Here is a tiny trained network, its code and every weight. The questions are about switching its units off for an input and a target symbol, where a switched-off unit gives its printed mean instead of its output.

import numpy as np


def w(rows, s, z=0):
    codes = np.array(rows[::2]) - 128.0
    scale = np.full(codes.shape[1], s)
    scale[-1] = z or s
    return codes * scale


def norm(h):
    return h / np.sqrt((h * h).mean(-1, keepdims=True) + 1e-5)


def f(y):
    return np.maximum(y, 0)


def softmax(a):
    e = np.exp(a - a.max(-1, keepdims=True))
    return e / e.sum(-1, keepdims=True)


def log_softmax(a):
    a = a - a.max(-1, keepdims=True)
    return a - np.log(np.exp(a).sum(-1, keepdims=True))


def net(x, mask):
    ids = ['ΔΛΞΦαβεζηθμτω'.index(c) for c in x.split()]
    T = len(ids)
    res = E[ids] + P[:T]
    u = 0
    for l in range(2):
        q, k, v = (norm(res) @ M[l].T for M in (Q, K, V))
        z = softmax(np.where(np.tri(T) > 0, q @ k.T / 3**0.5, -1e9)) @ v
        res = res + np.where(mask[u], z, O[l][:, -1]) @ O[l][:, :-1]
        u += 1
        y = f(norm(res) @ A[l][:, :-1].T + A[l][:, -1])
        res = res + np.where(mask[u : u + 16], y, B[l][:, -1]) @ B[l][:, :-1]
        u += 16
    return log_softmax(norm(res)[-1] @ U[:, :-1].T + U[:, -1])


Q, K, V, O, A, B = {}, {}, {}, {}, {}, {}
E = w([
[149,70,113,111,230,85],'Δ',
[138,71,235,149,168,84],'Λ',
[79,116,248,131,154,186],'Ξ',
[162,183,139,138,216,89],'Φ',
[236,100,166,229,80,103],'α',
[102,234,79,117,70,124],'β',
[163,182,102,116,144,57],'ε',
[123,32,96,112,155,110],'ζ',
[109,145,62,144,68,74],'η',
[127,65,192,129,123,102],'θ',
[160,149,107,36,143,173],'μ',
[131,85,64,38,115,134],'τ',
[108,56,115,126,66,38],'ω',
],0.018)
P = w([
[80,165,116,56,152,1],'0',
[70,171,135,77,141,53],'1',
[91,184,120,105,140,66],'2',
[104,190,97,110,147,95],'3',
[113,190,87,108,138,123],'4',
[117,178,78,105,129,143],'5',
[126,177,60,95,114,153],'6',
[137,173,63,89,105,168],'7',
[146,171,59,93,103,179],'8',
[168,168,58,87,107,193],'9',
],0.0079)
Q[0] = w([
[137,41,139,73,109,115],'L0H0',
[184,2,138,96,184,87],'L0H0',
[64,96,170,179,142,187],'L0H0',
],0.0073)
K[0] = w([
[144,75,103,93,116,197],'L0H0',
[119,32,153,169,185,144],'L0H0',
[1,105,162,136,178,164],'L0H0',
],0.0057)
V[0] = w([
[1,144,142,104,171,131],'L0H0',
[158,133,159,134,85,196],'L0H0',
[146,137,115,39,115,55],'L0H0',
],0.0047)
O[0] = w([
[248,112,91,112,127,113,94],'L0H0',
[144,116,135,147,130,139,47],'L0H0',
[124,97,107,123,130,100,254],'L0H0',
],0.018,0.0016)
A[0] = w([
[79,87,139,147,194,166,71],'L0N0',
[1,97,60,126,125,229,127],'L0N1',
[52,104,112,78,195,92,154],'L0N2',
[11,167,147,78,187,167,129],'L0N3',
[160,192,89,157,233,115,76],'L0N4',
[142,95,135,116,139,194,5],'L0N5',
[106,154,119,145,80,202,134],'L0N6',
[127,144,152,152,135,189,121],'L0N7',
[184,182,111,154,71,130,160],'L0N8',
[187,93,184,32,118,126,59],'L0N9',
[85,150,130,139,152,60,201],'L0N10',
[134,92,164,138,187,104,185],'L0N11',
[37,79,103,89,56,122,128],'L0N12',
[119,53,199,110,143,69,78],'L0N13',
[82,130,170,61,117,87,149],'L0N14',
[18,143,178,80,102,139,72],'L0N15',
],0.0092,0.0028)
B[0] = w([
[224,170,119,132,143,86,163],'L0N0',
[171,149,130,106,163,72,201],'L0N1',
[107,135,155,115,105,208,247],'L0N2',
[188,134,2,191,193,63,230],'L0N3',
[166,115,151,65,66,132,197],'L0N4',
[133,167,165,122,89,122,154],'L0N5',
[126,105,143,170,74,159,185],'L0N6',
[62,160,126,144,89,110,182],'L0N7',
[47,144,116,94,186,126,254],'L0N8',
[108,207,90,141,165,158,233],'L0N9',
[216,82,80,103,137,211,253],'L0N10',
[146,176,100,109,97,126,238],'L0N11',
[198,187,141,168,136,165,233],'L0N12',
[159,133,42,133,122,94,244],'L0N13',
[153,178,92,135,204,167,227],'L0N14',
[128,83,79,69,170,57,196],'L0N15',
],0.008,0.0041)
Q[1] = w([
[95,105,156,62,103,204],'L1H0',
[144,159,98,143,146,151],'L1H0',
[45,99,163,153,147,254],'L1H0',
],0.013)
K[1] = w([
[136,110,130,15,176,78],'L1H0',
[194,97,131,133,119,96],'L1H0',
[173,200,13,2,204,154],'L1H0',
],0.0095)
V[1] = w([
[244,167,189,61,108,108],'L1H0',
[153,125,253,203,96,92],'L1H0',
[118,158,136,154,116,151],'L1H0',
],0.0054)
O[1] = w([
[55,128,151,114,122,47,166],'L1H0',
[254,120,61,106,183,242,254],'L1H0',
[7,134,50,92,80,129,159],'L1H0',
],0.0069,0.003)
A[1] = w([
[100,96,140,182,34,81,120],'L1N0',
[104,110,183,40,171,126,15],'L1N1',
[61,171,175,179,130,251,255],'L1N2',
[130,78,111,80,144,235,99],'L1N3',
[178,94,104,133,207,76,97],'L1N4',
[143,160,146,107,103,71,89],'L1N5',
[163,75,110,159,147,100,169],'L1N6',
[110,162,134,100,35,194,126],'L1N7',
[98,76,100,50,126,71,134],'L1N8',
[151,140,106,198,106,103,172],'L1N9',
[162,58,81,136,154,158,79],'L1N10',
[36,185,81,38,115,135,110],'L1N11',
[71,114,246,185,22,161,150],'L1N12',
[61,94,52,184,67,59,77],'L1N13',
[141,168,177,172,148,97,48],'L1N14',
[97,132,58,183,128,141,98],'L1N15',
],0.011,0.0034)
B[1] = w([
[156,149,52,52,93,161,174],'L1N0',
[193,100,96,82,150,164,138],'L1N1',
[132,165,173,78,67,246,198],'L1N2',
[180,237,140,166,94,119,197],'L1N3',
[73,116,74,110,106,119,253],'L1N4',
[142,110,145,140,83,62,171],'L1N5',
[87,153,80,111,119,152,204],'L1N6',
[57,99,69,97,76,173,158],'L1N7',
[142,81,148,193,125,183,179],'L1N8',
[166,131,141,77,175,126,233],'L1N9',
[109,206,102,160,203,124,230],'L1N10',
[152,96,166,187,171,110,229],'L1N11',
[69,151,26,69,164,188,195],'L1N12',
[158,162,116,165,106,145,186],'L1N13',
[106,132,138,87,115,110,160],'L1N14',
[181,130,171,107,118,136,206],'L1N15',
],0.011,0.0061)
U = w([
[128,59,108,95,167,133,69],'Δ',
[100,121,103,78,142,71,10],'Λ',
[71,207,199,77,188,46,117],'Ξ',
[216,96,159,14,121,86,20],'Φ',
[142,191,74,74,193,205,143],'α',
[85,190,141,218,111,89,44],'β',
[151,107,150,122,136,107,73],'ε',
[68,93,114,210,168,169,100],'ζ',
[255,198,199,176,82,163,129],'η',
[189,128,50,166,209,42,252],'θ',
[125,89,184,122,227,150,116],'μ',
[141,82,156,157,170,158,89],'τ',
[107,114,89,36,14,139,180],'ω',
],0.0078,0.0033)

Each question gives the input, a string of symbols that net reads in full, and the target symbol t.
The units are the heads (3 rows each of Q, K, V and O) and the neurons (one row each of A and B). Each row of codes is followed by its name. A weight is (code - 128) times the scale printed after its matrix; where a second scale follows, it is the last column's (O, A, B and U).
mask holds one flag per unit, layer by layer, with each layer's heads first. A switched-off unit (its flag False) gives its mean, the last column of its rows in O or B, instead of its output. The means were averaged over made-up inputs and are rounded, as every weight is.
A unit's drop is (log p(t) with every unit on - log p(t) with that unit switched off) / (log p(t) with every unit on - log p(t) with every unit switched off).
The circuit of an input: a set's keep is (log p(t) with only the set's units on - log p(t) with every unit switched off) / (log p(t) with every unit on - log p(t) with every unit switched off). Starting from the 12 units with the biggest drops (on a tie, the unit counted first), units are removed one at a time, each time the one whose removal leaves the highest keep (on an exact tie, the one counted first), for as long as the keep stays at least 0.8.
circuit, biggest first: the units of the circuit, biggest drop first
most important unit: the unit with the biggest drop
k most important neurons: the k neurons with the biggest drops, biggest first
k most important neurons of layer l: the k neurons of layer l with the biggest drops, biggest first
drop when u is switched off: that unit's drop, to one decimal
input β β Ξ, target Ξ: circuit, biggest first	L1H0
input α α α, target α: circuit, biggest first	L0H0; L1N12
input α ε ε α ε α α Λ Ξ θ, target θ: 2 most important neurons	L0N15; L1N2
input τ Φ θ θ Ξ, target θ: 2 most important neurons	L0N3; L1N2
input η α α Ξ Δ α α α μ, target θ: 2 most important neurons	L0N3; L0N15
input α α α β, target θ: 3 most important neurons	L0N3; L0N15; L1N2
input θ ζ η Δ Ξ Λ Ξ, target Ξ: 3 most important neurons of layer 0	L0N3; L0N2; L0N10
input β α Φ α τ α η Ξ, target θ: circuit, biggest first	L0N3; L0N15
input Λ Ξ η η η θ, target θ: 2 most important neurons of layer 0	L0N9; L0N13
input Ξ Φ η β Φ β, target β: 2 most important neurons of layer 1	L1N11; L1N7
input Ξ Δ Φ Λ Δ θ α α μ, target θ: 3 most important neurons of layer 0	L0N3; L0N1; L0N15
input Ξ θ β Φ η θ Ξ η Λ, target θ: 2 most important neurons	L0N13; L1N2
input α η α α β β α β α τ, target θ: 2 most important neurons	L0N3; L0N1
input β η Ξ β Ξ ε ζ β μ η, target η: most important unit	L1N13
input α η Ξ α β Ξ, target η: 3 most important neurons of layer 0	L0N3; L0N2; L0N0
input ε α α Δ α β, target θ: 3 most important neurons of layer 0	L0N3; L0N15; L0N1
input Ξ Ξ τ Δ β Φ, target Φ: 2 most important neurons of layer 0	L0N4; L0N3
input Ξ α Ξ, target η: drop when L1N10 is switched off	0.1
input Ξ α α Ξ θ α β α α Ξ, target ω: drop when L0H0 is switched off	1.3
input μ ζ α α α ω τ, target θ: drop when L0H0 is switched off	0.3
input Ξ Δ Δ Ξ τ Δ β, target β: most important neuron of layer 0	L0N8
input μ Ξ μ τ Ξ Ξ, target ω: drop when L1H0 is switched off	0.2
